Each row is followed by its class number.
[  46  171  153  457   27   76  120  -49  -22  -50   35  -29  170  144
  -81  362  -73   90 -331 -166  275 -122 -115  385   42  184  -54 -138
  263  217  -36  -24] | 10
[  29  114  157  439   -7  119  121 -168  -19  -36   -2   36  207   92
 -109  282  -92  182 -323 -233  317 -158 -174  380  -20  187  -62 -129
  156  183  -74    4] | 5
[-152  309   89   -9  199 -293  199  125 -140  -21  -50  141 -243  174
  -27  566  502  438   84  105  160 -286 -182  283  118 -194  192 -565
 -140  345 -375  120] | 5
[ -78  331    4 -131   96 -173  243  242 -156   49  -74  139 -253  103
  246  532  411  373  110  245   95 -281  -41  210  -34  -78    2 -582
  -95  222 -404  143] | 2
[ -98  355  -40  -30   64 -242   69  175 -157  -19 -106  145 -264  163
  220  653  444  374  119  166  146 -301  -29  236  -74  -49  121 -561
   -7  395 -454  110] | 5
[-101  501 -212   20  167 -325  -17   28 -160  -19 -143  390 -162   56
  319   -9  301 -212 -203 -790   98   29  466   54  -52   63  186  245
 -279  -37  479 -101] | 9
[-164  372  -46   55   65 -241  156   96 -161    5  -56  196 -275  150
  336  544  439  427  129  245  160 -342 -204  345    2 -102   43 -696
 -179  246 -493  113] | 3
[  47  133  140  424  -22   59  157  -96    8  -37   47  -12  230  144
 -149  384 -124   34 -313 -169  236 -127 -119  353  118  207  -71  -97
  265  169  -96  -42] | 11
[-164  568 -276    5  123 -470  -41   -6 -133  -13 -100  427 -139  123
  425   41  453 -287 -155 -731  101  -36  448   68  -77  123  195  180
 -270   24  454 -131] | 6
[ -67  423  -26   46  116 -269  157  130 -207  -31  -90  216 -304  300
  168  708  488  236  161  251  214 -297    9  267   62  -94  -18 -549
   -3  334 -368   79] | 11
[  25  182  168  470    5   95  120 -130   20  -30   87  -18  214  121
  -92  331 -189   64 -317 -181  268 -141 -102  372    5  202  -26  -70
  273  192  -90  -28] | 9
[-208  265    7  -26  -43 -159  109  158 -126  -71 -147   53 -226  183
  140  535  422  386  189  289   12 -310 -210  225  116    3   94 -642
   40  357 -470   67] | 1
[  17  143  193  463  -44   58   79 -219  -14  -25   28   -2  249  155
 -156  322 -118   38 -306 -274  254 -129 -160  393  -12  231  -44  -75
  171  220  -84  -10] | 7
[   0  178  132  478   23   50  101 -108  -11  -59   35  -22  186  121
 -102  321  -89  117 -299 -233  280 -131 -128  404   42  190  -17 -137
  187  205  -23  -49] | 10
[-161 -280  440 -202 -170   22   61  -45   18  -63   -1    1  228   23
   10  350  502  297 -269  161  100 -286 -272   45  361  315 -210 -100
  520   29   38  168] | 8
[  26  164  173  466   26   87  121 -136   26  -22   10    0  206  137
 -146  294  -94   68 -323 -231  275 -150 -143  403   35  186  -10 -109
  208  193  -38  -31] | 3
[-170  370   -6    3  114 -289  138   47  -72   51  -58  241 -217  252
  114  575  509  311  121   92  183 -390 -128  373   45  -81   89 -575
 -188  261 -407  130] | 3
[  28  356   57  -19   58 -211  156  190  -83   59 -170  213 -207  241
   91  676  396  354   40  281  145 -298   56  209   44  -62   87 -542
 -161  242 -483  117] | 0
[ -90  475 -190  -29  100 -359    4  -56 -143  -28 -120  395 -234  124
  268   81  385 -167 -128 -748   62   27  504   16   60   37  135  179
 -227  -16  491 -128] | 12
[   9  526 -172  -20  162 -302   45  -18  -66   33 -149  385 -182  181
  279   67  361 -275 -151 -568   61  -32  498  -41   77  128  168  215
 -170  -48  451 -151] | 3
[-102  558 -208   -9  103 -471  -56  -79 -105   17 -158  494 -165  172
  390   97  365 -218 -165 -784   46  -38  491   32  -34   42  143  177
 -294 -102  388 -120] | 1
[  91  155  120  476  -22  112  161  -99   -1  -38   48  -36  175  205
 -200  360  -61   37 -354 -101  261 -137 -104  338  143  232 -111 -107
  301  181  -11  -31] | 10
[-165  365  -39   33  -27 -303  170   60 -135  -39  -95  218 -237  281
  148  703  544  363  141  268  182 -347  -79  249  105  -98   37 -661
   35  361 -476   58] | 3
[ -86  444 -165  -63   94 -408  -37 -113 -116  -34 -120  412 -188  107
  366   14  411 -210 -134 -783   25  -44  434   -4   32  134  164  208
 -205   22  536 -164] | 2
[-187 -138  246  -19  -99  198  156 -185   90    2   30    6  293   44
   97  448  176  161 -189  356   53 -204 -165   -7  148  398  -31  -25
  466  220   -1  120] | 11
[  45   47  214  423   20   92  118 -132   24  -42   20  -26  233  132
 -160  305  -64   83 -277 -190  258 -156 -181  372   87  242  -50 -107
  232  175  -52  -25] | 7
[-126  257 -114 -110   98 -347   85  194 -109   61  -78  150 -160  151
  100  528  467  324  187  235  140 -187  -82  196   31 -148   -6 -590
  -83  210 -483  143] | 5
[   0  232  133  469  -37   57  120 -117  -21  -50  -10    8  205  181
 -142  304  -99   53 -334 -184  262 -139 -126  377   13  205  -33 -103
  216  211  -34  -17] | 6
[ 107   75  166  466  -30  114  135 -153    7  -57   -9   24  242  141
 -161  318  -84   84 -324 -135  281 -170 -133  297   65  253  -67  -64
  262  182  -79  -37] | 11
[ -82  335  -11  -45   55 -241   83  184  -67  -31  -33  216 -320  215
  136  543  555  335  267  254  234 -333 -112  247   44  -70  108 -537
  -47  353 -405   83] | 12
[  17  167  176  420  -38   48  146 -110   -8  -31   54  -43  218  142
 -128  334  -92   27 -320 -192  258 -122 -167  399   44  170  -80 -134
  218  195  -64   -7] | 4
[ -49  201  102  458   14   78  134 -133   -4  -29   59  -18  241  103
 -138  278 -131   48 -309 -234  257 -114 -159  423   17  233    3  -98
  173  229  -49   -9] | 9
[ -39  336 -101   33   98 -148  194  278 -170  -56 -206  182 -336  249
   78  552  534  410  170  413  120 -247   23   42  137  -75   48 -559
  -12  257 -396   80] | 10
[-185  373   -4  140  141 -181  134  135 -235 -114 -126  142 -307  213
  238  604  480  321  136  144  153 -262 -168  332   90   -4   81 -592
  -16  447 -322   59] | 5
[ -64  308  110   94  185 -152   98  124 -123  -18 -217  126 -245  206
  238  512  390  252  175  247  116 -241  -39  106   46  -30  144 -435
  -34  309 -276   37] | 4
[ -92 -171  293 -330 -104   -2   96   94  158   69  -68  118  387   88
  -42  321  349  150 -222  446  108 -213  -11 -121  173  256 -184  -18
  561 -194 -176  153] | 0
[ -82 -227  451  -42  -34   42   61  -56  -47  -15 -167  109  243   54
   96  302  317  268 -284  160   90 -242 -118    4  105  180 -211 -105
  350  -93 -184  157] | 0
[-180  355    8   38  176 -304  140  267 -216 -138 -163  246 -323  201
  143  598  641  418  223  205  113 -267  -59  229   38 -151   98 -608
 -138  343 -508  113] | 1
[ -37  582 -178  -18   51 -458  -59  -38  -69   23  -76  454 -211  203
  315   47  317 -247 -198 -749   66  -70  487   44  -19   -5  151  208
 -315 -102  383 -118] | 6
[-109  568 -143  -22  146 -450  -26   -7 -138   -4 -146  381 -199  202
  335   82  432 -315 -129 -748   24  -36  502  -36  -26  109  162  198
 -197  -48  452 -120] | 7
[-168  475  -73  114  146 -217  183  176 -184  -18  -85  228 -329  219
  250  687  375  431  260  162  159 -190  103  183   41 -109   38 -534
  -87  287 -416   64] | 8
[  78  132  191  508   16  122  105 -180  -26  -21  -46    1  189  196
 -175  322  -67   84 -315 -171  269 -156 -133  330   59  249  -37  -95
  235  208  -56  -32] | 7
[ -45  148  136  449    1   75   87 -152    7  -22   43   27  239   87
  -95  319 -124  114 -278 -298  262  -98 -162  470  -14  187  -52 -121
  116  214  -76    4] | 1
[-223  418  -13  -13  104 -326   92  231 -227   -3  -84   96 -200  117
  109  502  480  308  213  140  230 -233 -203  290  -20  -85   38 -529
  -84  287 -398  156] | 6
[ -30  531 -255   -9   48 -336   -8  -39 -127   -8 -116  423 -190  216
  298  116  369 -238 -214 -648   20  -23  496   -5   65  144   74  210
 -177  -49  403 -104] | 10
[ -50  486 -180  -13  155 -414  -34   -7  -92  -51 -128  406 -247  136
  364   68  445 -165 -143 -660   52  -34  502    8   58   37  201  128
 -219  -13  456 -169] | 3
[-107  469 -226   27   87 -358  -42  -69 -148  -19 -167  426 -223  130
  327   91  359 -175 -131 -760   35  -14  474  -21  -24  107  217  210
 -277   50  456 -118] | 0
[-157  458 -220  -56  123 -447  -28  -54  -95   27 -111  473 -193   83
  387  108  497  -87 -132 -838  125  -33  460   68   34   32  155  121
 -315   -3  505 -108] | 1
[-152  521 -145   60  127 -398  -35  -64 -146  -89 -174  401 -185  118
  314   25  394 -183 -128 -791   57   27  505  -41  -34   87  197  216
 -186  -16  508 -149] | 12
[-235  332  -47  -65   21 -261  138  144  -74   56 -124  194 -149  185
   43  514  420  336  182  131  173 -264 -204  360  140 -105   92 -579
 -287  278 -393  121] | 6
[  57  272  -56 -161  145 -215  189  174  -44   76  -15  218 -160  301
  -71  524  437  169  141  374   97 -288  -25  208   53  -49   -3 -396
  -98  152 -447  189] | 8
[ -25  259  -11    8   75 -169  178   31 -178   67  -45  194 -311  152
  245  550  419  305  114  112  228 -333  -89  260   13  -85  -21 -503
  -92  310 -236   85] | 2
[ -52  518 -178  -33  122 -393  -14  -12 -137  -50 -203  415 -192  184
  329   56  457 -276 -141 -677   70  -35  503  -65    2  102  173  229
 -162  -10  489 -145] | 4
[ -76 -280  185 -257  -87  121   72  -12  136   12  -26   92  284   93
   28  423  278   26 -234  427  -16 -179   32  -13  284  297 -156   21
  478    2  -66  130] | 9
[ -51  496 -183    8  112 -384  -48  -79 -147  -34 -175  431 -169  118
  356   39  425 -144 -186 -744  123  -78  485    7  -26  138  190  222
 -225    5  492 -145] | 6
[ -28  525 -227  -88   97 -418  -10  -14  -92   18  -34  395 -161  193
  338   33  364 -364 -208 -694   16  -20  542  -40  -51   79   96  269
 -156  -97  462 -111] | 10
[-145  449 -127 -152  -58 -239  215  125 -130   60  -41  165 -144  222
  107  637  460  332   65  300  119 -280  -67  316   85   15  -13 -623
 -148  263 -456  153] | 10
[-138  342  -67  -60  122 -349  219   57 -253   14  -48  174 -150  236
   35  612  457  244    8  184   48 -223   69  255   79  -94  -74 -513
  -52  109 -435  134] | 0
[ 139  428   60   56   29 -173  181  173 -122   27 -137  199 -277  317
  -57  548  429  330   26  363  186 -337  -21   97   31  -69   12 -483
  -33  234 -507  167] | 9
[-149 -382  359 -328 -209  166  174 -242  121   23   92    5  416  -58
 -176  353  142  359 -318  183   37 -196 -209  117  324  247 -147   11
  358  -28    9  181] | 8
[  31  157  177  464   10   77  134 -106    0  -14    1   -9  201  129
 -138  347 -150   84 -306 -263  256 -110 -140  391  129  187  -58 -118
  163  165  -44  -37] | 11
[-196  541 -183  -21  121 -476  -78  -32 -181  -75 -146  418 -199  118
  367   50  470 -208 -128 -899   97    0  457   80   10   74  218  199
 -283   42  573 -161] | 8
[-148  242    9   -7   89 -227  156  113 -208  -27 -165  239 -257  144
  121  589  636  583  121  217  240 -304  -78  287   71 -136   31 -680
 -139  302 -455  128] | 12
[   5 -261  295 -337 -215  146   61 -108   63  122  -54  -23  266  -42
    0  335  201  357 -267  296   55 -164 -155  -26  304  272 -163  -74
  535  -29  -91  144] | 12
[  -4  181  148  497   -3   75  133 -135    3  -26   26   12  194  107
 -101  332 -101  118 -294 -224  320  -96 -129  401    8  170  -28 -148
  180  209  -24  -24] | 12
[   4  252  -26  -67  -93 -228  152   77 -116   18  -21  173 -292  284
  151  665  476  342  130  268  122 -349  -68  186  155  -53  -25 -565
   45  342 -429   79] | 8
[-155  609 -197  -16   90 -443  -39  -81 -128   16 -156  481 -158  127
  408  -13  410 -203 -151 -853  133  -61  461   60 -159   76  189  167
 -314  -63  434 -112] | 12
[-101  518 -201   15  148 -386  -16  -24 -144  -28 -181  385 -171  142
  356  -28  454 -278 -194 -749   20    1  492 -102    1  160  187  258
 -224  -37  579 -135] | 10
[ -69 -432  298 -260 -299  156   77 -109  128  -17   12    1  308   33
 -102  312  308  199 -227  406    6 -254 -323   16  320  271 -218  -82
  418   39 -169  191] | 4
[-238 -349  342 -256  -88   33   64   68  127    5   -5   30  299  -28
  141  345  383  242 -197  203   51 -215 -177   73  196  210 -152 -167
  409  -11  -77  168] | 7
[  75  235  143  473   -7   78  135 -184  -27   -5   -8   15  207  176
 -175  333 -112   31 -368 -213  248 -132  -82  366    3  209  -52  -79
  205  179  -78   -4] | 3
[-131 -153  171 -179 -102   84  -40  -77  112   82   -8   58  380  -23
  -28  309  199  253 -171  312   82 -180 -191   41  119  385 -140    1
  377  -55 -226  220] | 11
[ -55  327  -28   49   73 -214  193  176 -143  -50 -123  231 -371  250
  126  657  449  460  247  309  170 -288  -20  174  104 -199   22 -646
 -143  311 -457   91] | 11
[-136 -268  328 -250 -120  108   84   55  181  -39  -87  113  315  117
  150  406  298   37 -212  311  -15 -235  106  -94   80  282 -113   23
  513    6  -31  110] | 8
[ -95  296  -17  -72   63 -256  147  255 -149  -92 -117  161 -187  212
  174  502  592  258  172  422  117 -300 -141  168   57   29  -16 -580
   33  258 -445  121] | 11
[-251  -29  240 -162 -148  -55  -29 -270  -36   58 -113  179  284  -16
  155  243  313  133 -149  -72   96 -176  -14  -57 -168  213  -89   76
   82   29  -40  210] | 4
[-157  517 -284  -40   63 -405  -18  -50 -148   24 -164  453 -157  118
  328   66  470 -257 -178 -819   54   -1  480   21   13  129  109  204
 -317  -39  505  -86] | 1
[-182  514 -287   60  142 -365   -8  -59 -183    8 -118  421 -220   96
  395  108  405 -191 -155 -843  121   24  448  102   48   95  165  170
 -200   25  526 -147] | 12
